Below are the code and all the weights of a small trained network. Each question names an input and a target symbol and asks about switching units off, where a switched-off unit gives its printed mean instead of its output.

import numpy as np


def w(rows, s, z=0):
    codes = np.array(rows[::2]) - 128.0
    scale = np.full(codes.shape[1], s)
    scale[-1] = z or s
    return codes * scale


def f(y):
    return y / 2 * (1 + np.tanh(0.7978845608 * (y + 0.044715 * y**3)))


def softmax(a):
    e = np.exp(a - a.max(-1, keepdims=True))
    return e / e.sum(-1, keepdims=True)


def log_softmax(a):
    a = a - a.max(-1, keepdims=True)
    return a - np.log(np.exp(a).sum(-1, keepdims=True))


def net(x, mask):
    ids = ['ΔΞΠαγζημφω'.index(c) for c in x.split()]
    T = len(ids)
    res = E[ids] + P[:T]
    r = res
    for j in range(3):
        rows = slice(3 * j, 3 * j + 3)
        q, k, v = (r @ M[0][rows].T for M in (Q, K, V))
        z = softmax(np.where(np.tri(T) > 0, q @ k.T / 3**0.5, -1e9)) @ v
        o = O[0][rows]
        res = res + np.where(mask[j], z, o[:, -1]) @ o[:, :-1]
    y = f(res @ A[0][:, :-1].T + A[0][:, -1])
    res = res + np.where(mask[3:11], y, B[0][:, -1]) @ B[0][:, :-1]
    return log_softmax(res[-1] @ U[:, :-1].T + U[:, -1])


Q, K, V, O, A, B = {}, {}, {}, {}, {}, {}
E = w([
[113,193,86],'Δ',
[229,131,144],'Ξ',
[110,150,107],'Π',
[68,209,84],'α',
[118,121,131],'γ',
[233,121,143],'ζ',
[254,156,123],'η',
[102,172,93],'μ',
[251,158,124],'φ',
[168,96,151],'ω',
],0.0093)
P = w([
[78,57,120],'0',
[148,136,96],'1',
[78,166,162],'2',
[164,95,143],'3',
[161,145,74],'4',
[111,188,184],'5',
[152,96,144],'6',
[176,154,55],'7',
[130,218,200],'8',
[148,95,147],'9',
[196,167,36],'10',
[153,252,218],'11',
[147,96,149],'12',
[162,162,43],'13',
],0.022)
Q[0] = w([
[100,112,131],'H0',
[147,156,122],'H0',
[165,170,62],'H0',
[181,252,108],'H1',
[129,58,47],'H1',
[110,109,78],'H1',
[111,104,206],'H2',
[101,100,179],'H2',
[155,91,73],'H2',
],0.018)
K[0] = w([
[127,158,135],'H0',
[143,90,121],'H0',
[97,142,81],'H0',
[121,76,13],'H1',
[90,106,251],'H1',
[50,136,177],'H1',
[134,195,131],'H2',
[132,166,143],'H2',
[90,72,154],'H2',
],0.019)
V[0] = w([
[120,55,113],'H0',
[120,141,239],'H0',
[172,151,153],'H0',
[146,29,184],'H1',
[3,124,107],'H1',
[229,40,200],'H1',
[131,157,205],'H2',
[183,88,123],'H2',
[217,77,163],'H2',
],0.012)
O[0] = w([
[99,119,102,174],'H0',
[126,180,109,3],'H0',
[101,173,140,97],'H0',
[216,184,198,129],'H1',
[24,151,138,186],'H1',
[253,142,159,84],'H1',
[67,135,184,115],'H2',
[209,75,141,94],'H2',
[166,93,139,68],'H2',
],0.013,0.0035)
A[0] = w([
[97,105,107,82],'N0',
[85,140,254,136],'N1',
[188,185,144,150],'N2',
[97,220,117,160],'N3',
[136,198,210,176],'N4',
[92,57,123,6],'N5',
[125,222,223,55],'N6',
[68,200,131,124],'N7',
],0.017,0.018)
B[0] = w([
[103,120,94,163],'N0',
[144,106,200,182],'N1',
[104,94,121,251],'N2',
[112,132,178,248],'N3',
[105,216,109,224],'N4',
[187,252,108,144],'N5',
[103,74,24,147],'N6',
[192,100,114,251],'N7',
],0.015,0.014)
U = w([
[221,154,126,110],'Δ',
[183,70,98,48],'Ξ',
[190,67,95,11],'Π',
[56,219,122,189],'α',
[99,58,154,254],'γ',
[116,136,5,137],'ζ',
[200,168,223,96],'η',
[50,47,56,179],'μ',
[70,86,60,199],'φ',
[191,175,138,147],'ω',
],0.012,0.0045)

Each question gives the input, a string of symbols that net reads in full, and the target symbol t.
The units are the heads (3 rows each of Q, K, V and O) and the neurons (one row each of A and B). Each row of codes is followed by its name. A weight is (code - 128) times the scale printed after its matrix; where a second scale follows, it is the last column's (O, A, B and U).
mask holds one flag per unit, heads first, then neurons. A switched-off unit (its flag False) gives its mean, the last column of its rows in O or B, instead of its output. The means were averaged over made-up inputs and are rounded, as every weight is.
A unit's drop is (log p(t) with every unit on - log p(t) with that unit switched off) / (log p(t) with every unit on - log p(t) with every unit switched off).
The circuit of an input: a set's keep is (log p(t) with only the set's units on - log p(t) with every unit switched off) / (log p(t) with every unit on - log p(t) with every unit switched off). Starting from all 11 units, units are removed one at a time, each time the one whose removal leaves the highest keep (on an exact tie, the one counted first), for as long as the keep stays at least 0.8.
units of the circuit, in order: the units of the circuit, biggest drop first
unit that matters most: the unit with the biggest drop
top k neurons: the k neurons with the biggest drops, biggest first
heads that matter: for each layer, one digit per head in row order, 1 if its drop is at least 0.15 and else 0, layers parted by /
input γ γ ω Ξ Δ γ γ ζ α μ α φ, target ζ: units of the circuit, in order -> N5, N7, H1
input α γ η ω η Π γ μ, target μ: units of the circuit, in order -> H1, N4
input γ γ Π, target η: unit that matters most -> N7
input ω ω γ ω ζ ω γ γ ω Δ α Ξ, target ζ: top 2 neurons -> N5, N7
input γ γ ζ γ Δ, target α: units of the circuit, in order -> H1, N4
input α Δ γ Δ η Π ζ γ γ ω η, target μ: units of the circuit, in order -> H1, N4
input Ξ α γ, target ζ: units of the circuit, in order -> N7, H1, N5
input ω γ γ γ α γ ζ α γ ω ω ζ η, target Ξ: top 2 neurons -> N4, N3
input ω γ γ ω ζ, target ζ: units of the circuit, in order -> H1, N6, N4
input ζ α φ ω γ, target Δ: top 2 neurons -> N4, N3
input φ γ ω γ, target η: top 2 neurons -> N2, N6
input γ γ Ξ, target η: top 3 neurons -> N1, N2, N0
input α ζ ζ ω γ ω ω ω γ γ α, target μ: heads that matter -> 110
input Δ ζ Π ζ α γ φ, target Π: units of the circuit, in order -> H1, N2, N4
input γ γ γ γ γ Ξ Π Ξ, target α: heads that matter -> 010
input γ γ γ ω γ γ Π γ ω ω, target η: top 2 neurons -> N2, N6
input γ γ ω α γ ω Δ μ, target α: top 2 neurons -> N4, N7
input η γ Π ζ ω, target Π: units of the circuit, in order -> H2, N4
input α Ξ γ ω, target η: units of the circuit, in order -> N2, N6
input γ γ ζ γ ζ, target α: top 2 neurons -> N7, N4
input ζ γ η μ γ α, target η: unit that matters most -> N7
input ω Π γ, target γ: heads that matter -> 010
input ζ α φ ω γ α ω Δ γ γ α, target Δ: heads that matter -> 111
input γ γ α γ, target α: unit that matters most -> N5
input μ Π α, target γ: heads that matter -> 010
input η γ Δ Δ Π ω φ Δ, target Π: top 2 neurons -> N2, N3
input μ α γ Δ α ω, target ζ: units of the circuit, in order -> N7, N5, H1
